Below are the code and all the weights of a small trained network. Each question names an input and a target symbol and asks about switching units off, where a switched-off unit gives its printed mean instead of its output.

import numpy as np


def w(rows, s, z=0):
    codes = np.array(rows[::2]) - 128.0
    scale = np.full(codes.shape[1], s)
    scale[-1] = z or s
    return codes * scale


def f(y):
    return np.maximum(y, 0)


def softmax(a):
    e = np.exp(a - a.max(-1, keepdims=True))
    return e / e.sum(-1, keepdims=True)


def log_softmax(a):
    a = a - a.max(-1, keepdims=True)
    return a - np.log(np.exp(a).sum(-1, keepdims=True))


def net(x, mask):
    ids = ['δεμπτφω'.index(c) for c in x.split()]
    T = len(ids)
    res = E[ids] + P[:T]
    r = res
    for j in range(3):
        rows = slice(2 * j, 2 * j + 2)
        q, k, v = (r @ M[0][rows].T for M in (Q, K, V))
        z = softmax(np.where(np.tri(T) > 0, q @ k.T / 2**0.5, -1e9)) @ v
        o = O[0][rows]
        res = res + np.where(mask[j], z, o[:, -1]) @ o[:, :-1]
    y = f(res @ A[0][:, :-1].T + A[0][:, -1])
    res = res + np.where(mask[3:15], y, B[0][:, -1]) @ B[0][:, :-1]
    return log_softmax(res[-1] @ U[:, :-1].T + U[:, -1])


Q, K, V, O, A, B = {}, {}, {}, {}, {}, {}
E = w([
[60,29,109,29,6,124,133,170,116,112,84],'δ',
[122,139,173,177,51,96,104,83,116,124,88],'ε',
[84,183,113,26,149,174,100,76,99,179,84],'μ',
[170,182,54,131,14,128,126,191,110,185,157],'π',
[133,85,93,164,183,158,134,87,127,60,167],'τ',
[180,180,92,168,61,136,136,54,104,127,178],'φ',
[98,126,212,79,186,119,109,162,132,74,194],'ω',
],0.017)
P = w([
[62,123,99,181,28,159,139,133,7,85,138],'0',
[97,112,181,132,131,222,110,167,104,136,180],'1',
[105,177,143,178,208,131,206,128,160,89,131],'2',
[92,145,121,131,117,64,91,151,106,79,152],'3',
[153,99,160,118,120,242,88,158,131,117,157],'4',
[142,164,128,144,175,101,189,107,165,104,104],'5',
[119,145,107,109,128,68,65,145,130,79,139],'6',
[193,96,152,77,137,234,64,138,134,136,139],'7',
[184,153,110,111,148,77,176,80,163,120,78],'8',
[148,139,93,104,147,69,52,144,135,76,131],'9',
],0.016)
Q[0] = w([
[126,170,137,111,124,78,87,77,71,100,184],'h1',
[183,66,191,137,117,250,32,102,106,152,175],'h1',
[158,96,110,111,189,92,192,119,160,115,144],'h2',
[173,86,108,122,151,242,123,109,92,119,155],'h2',
[157,71,174,109,75,254,107,130,110,120,127],'h3',
[103,114,76,149,74,15,17,162,111,1,189],'h3',
],0.0094)
K[0] = w([
[78,106,121,80,115,111,119,111,112,127,148],'h1',
[52,163,136,176,115,158,168,168,24,89,139],'h1',
[149,117,128,120,179,137,105,139,118,113,151],'h2',
[115,92,69,158,122,152,155,118,91,120,149],'h2',
[10,101,104,156,86,145,191,147,10,89,157],'h3',
[98,103,66,34,123,139,122,111,167,112,61],'h3',
],0.013)
V[0] = w([
[165,101,234,159,119,93,1,109,66,91,178],'h1',
[156,159,79,90,128,139,55,190,117,136,230],'h1',
[180,114,159,92,101,93,190,127,177,147,170],'h2',
[186,109,146,55,168,148,124,85,133,131,129],'h2',
[143,38,76,168,137,117,136,154,174,93,144],'h3',
[81,82,136,113,130,116,152,202,139,171,65],'h3',
],0.009)
O[0] = w([
[29,174,92,129,87,180,105,162,79,135,65,127],'h1',
[146,66,150,186,164,133,166,254,61,139,122,126],'h1',
[138,156,141,152,135,188,198,54,44,72,211,15],'h2',
[1,144,182,116,149,151,129,102,121,165,181,1],'h2',
[88,33,96,202,86,80,124,149,106,170,71,111],'h3',
[121,98,115,97,198,104,38,172,51,162,181,185],'h3',
],0.0098,0.0063)
A[0] = w([
[147,102,186,108,139,202,126,111,205,187,162,121],'n1',
[81,81,105,74,108,89,144,172,143,77,135,186],'n2',
[111,144,102,168,173,166,207,92,152,155,170,2],'n3',
[110,117,124,212,115,128,167,87,106,69,171,169],'n4',
[98,119,170,59,89,173,105,157,49,98,106,74],'n5',
[129,114,163,163,112,154,1,150,92,183,156,13],'n6',
[13,88,138,180,228,117,199,71,123,181,182,130],'n7',
[99,161,54,181,91,123,90,133,91,117,120,47],'n8',
[94,199,115,146,108,107,206,90,92,101,123,76],'n9',
[144,146,176,106,158,205,121,175,93,159,92,174],'n10',
[113,80,157,144,105,143,105,177,159,220,127,82],'n11',
[39,129,183,196,110,167,121,18,175,148,160,116],'n12',
],0.0091,0.0059)
B[0] = w([
[108,26,130,139,71,147,72,132,91,187,148,156],'n1',
[133,188,149,129,78,163,179,55,134,119,106,248],'n2',
[97,62,64,182,165,77,131,66,173,163,133,145],'n3',
[72,187,131,41,76,149,116,216,52,95,153,157],'n4',
[122,139,62,194,245,102,99,209,119,172,174,212],'n5',
[90,89,61,112,84,93,174,51,93,63,171,207],'n6',
[157,24,163,103,69,114,64,164,180,157,132,149],'n7',
[160,99,206,144,138,131,119,99,162,133,86,182],'n8',
[76,47,169,221,174,156,87,200,136,202,193,158],'n9',
[81,114,165,148,139,130,253,88,103,87,169,181],'n10',
[127,128,144,163,181,123,69,118,213,115,124,178],'n11',
[141,208,62,85,146,68,103,140,50,43,160,154],'n12',
],0.0079,0.013)
U = w([
[110,95,78,123,114,84,65,146,96,105,167,56],'δ',
[131,134,187,193,202,108,60,96,205,176,114,254],'ε',
[147,254,135,69,166,153,37,165,113,63,122,220],'μ',
[190,124,170,144,173,92,149,166,118,135,129,105],'π',
[103,145,146,79,52,141,240,52,121,63,129,159],'τ',
[108,108,201,96,71,188,52,176,79,178,181,114],'φ',
[96,155,110,214,147,156,149,96,122,146,172,59],'ω',
],0.0065,0.0019)

Each question gives the input, a string of symbols that net reads in full, and the target symbol t.
The units are the heads (2 rows each of Q, K, V and O) and the neurons (one row each of A and B). Each row of codes is followed by its name. A weight is (code - 128) times the scale printed after its matrix; where a second scale follows, it is the last column's (O, A, B and U).
mask holds one flag per unit, heads first, then neurons. A switched-off unit (its flag False) gives its mean, the last column of its rows in O or B, instead of its output. The means were averaged over made-up inputs and are rounded, as every weight is.
A unit's drop is (log p(t) with every unit on - log p(t) with that unit switched off) / (log p(t) with every unit on - log p(t) with every unit switched off).
The circuit of an input: a set's keep is (log p(t) with only the set's units on - log p(t) with every unit switched off) / (log p(t) with every unit on - log p(t) with every unit switched off). Starting from the 12 units with the biggest drops (on a tie, the unit counted first), units are removed one at a time, each time the one whose removal leaves the highest keep (on an exact tie, the one counted first), for as long as the keep stays at least 0.8.
units of the circuit, in order: the units of the circuit, biggest drop first
most important unit: the unit with the biggest drop
k most important neurons: the k neurons with the biggest drops, biggest first
which heads matter: for each layer, one digit per head in row order, 1 if its drop is at least 0.15 and else 0, layers parted by /
drop when u is switched off: that unit's drop, to one decimal
input ε δ δ τ φ, target μ: most important unit	h1
input ω τ φ φ, target φ: which heads matter	101
input δ τ δ δ δ π δ δ φ, target ω: units of the circuit, in order	[n9, h2]
input ε τ τ ε π μ τ δ, target μ: 2 most important neurons	[n5, n6]
input δ π δ, target π: which heads matter	101
input τ δ ε ω μ δ τ φ, target ε: units of the circuit, in order	[h3, h2, n11]
input ω δ τ μ τ, target ω: which heads matter	100
input τ φ τ φ μ ω τ φ ε, target μ: 2 most important neurons	[n12, n4]
input δ μ ω, target φ: units of the circuit, in order	[h2, n7, n4]
input ω δ τ, target δ: 3 most important neurons	[n4, n7, n12]
input τ τ π μ δ μ μ φ π φ, target μ: which heads matter	001
input τ δ μ π ω, target ε: which heads matter	011
input ε π δ τ ω δ τ ε, target μ: which heads matter	101
input π φ μ δ ε δ τ δ, target π: which heads matter	110
input δ π δ μ φ, target δ: units of the circuit, in order	[h3, n6]
input δ μ μ τ τ ε τ ε, target δ: units of the circuit, in order	[n6, h3]
input φ τ δ δ φ, target τ: which heads matter	011
input π π δ ω φ, target π: units of the circuit, in order	[h2, h1]
input φ δ μ τ ε, target τ: units of the circuit, in order	[h3]
input μ ε δ, target μ: most important unit	h3
input φ π μ δ τ μ φ μ, target τ: which heads matter	001
input φ δ μ φ δ, target τ: 2 most important neurons	[n2, n10]
input δ δ π δ π δ φ μ, target δ: units of the circuit, in order	[h3, n6]
input μ π π φ φ, target φ: 3 most important neurons	[n1, n2, n6]
input τ δ π ε π, target ε: 2 most important neurons	[n11, n8]
input φ ω τ ω, target ω: which heads matter	100
input ω τ δ μ δ δ τ δ, target ω: 2 most important neurons	[n5, n10]
input τ δ δ δ φ, target ε: most important unit	h2
input ω δ τ τ δ, target ω: which heads matter	100
input δ π δ ω π, target δ: drop when h3 is switched off	0.6
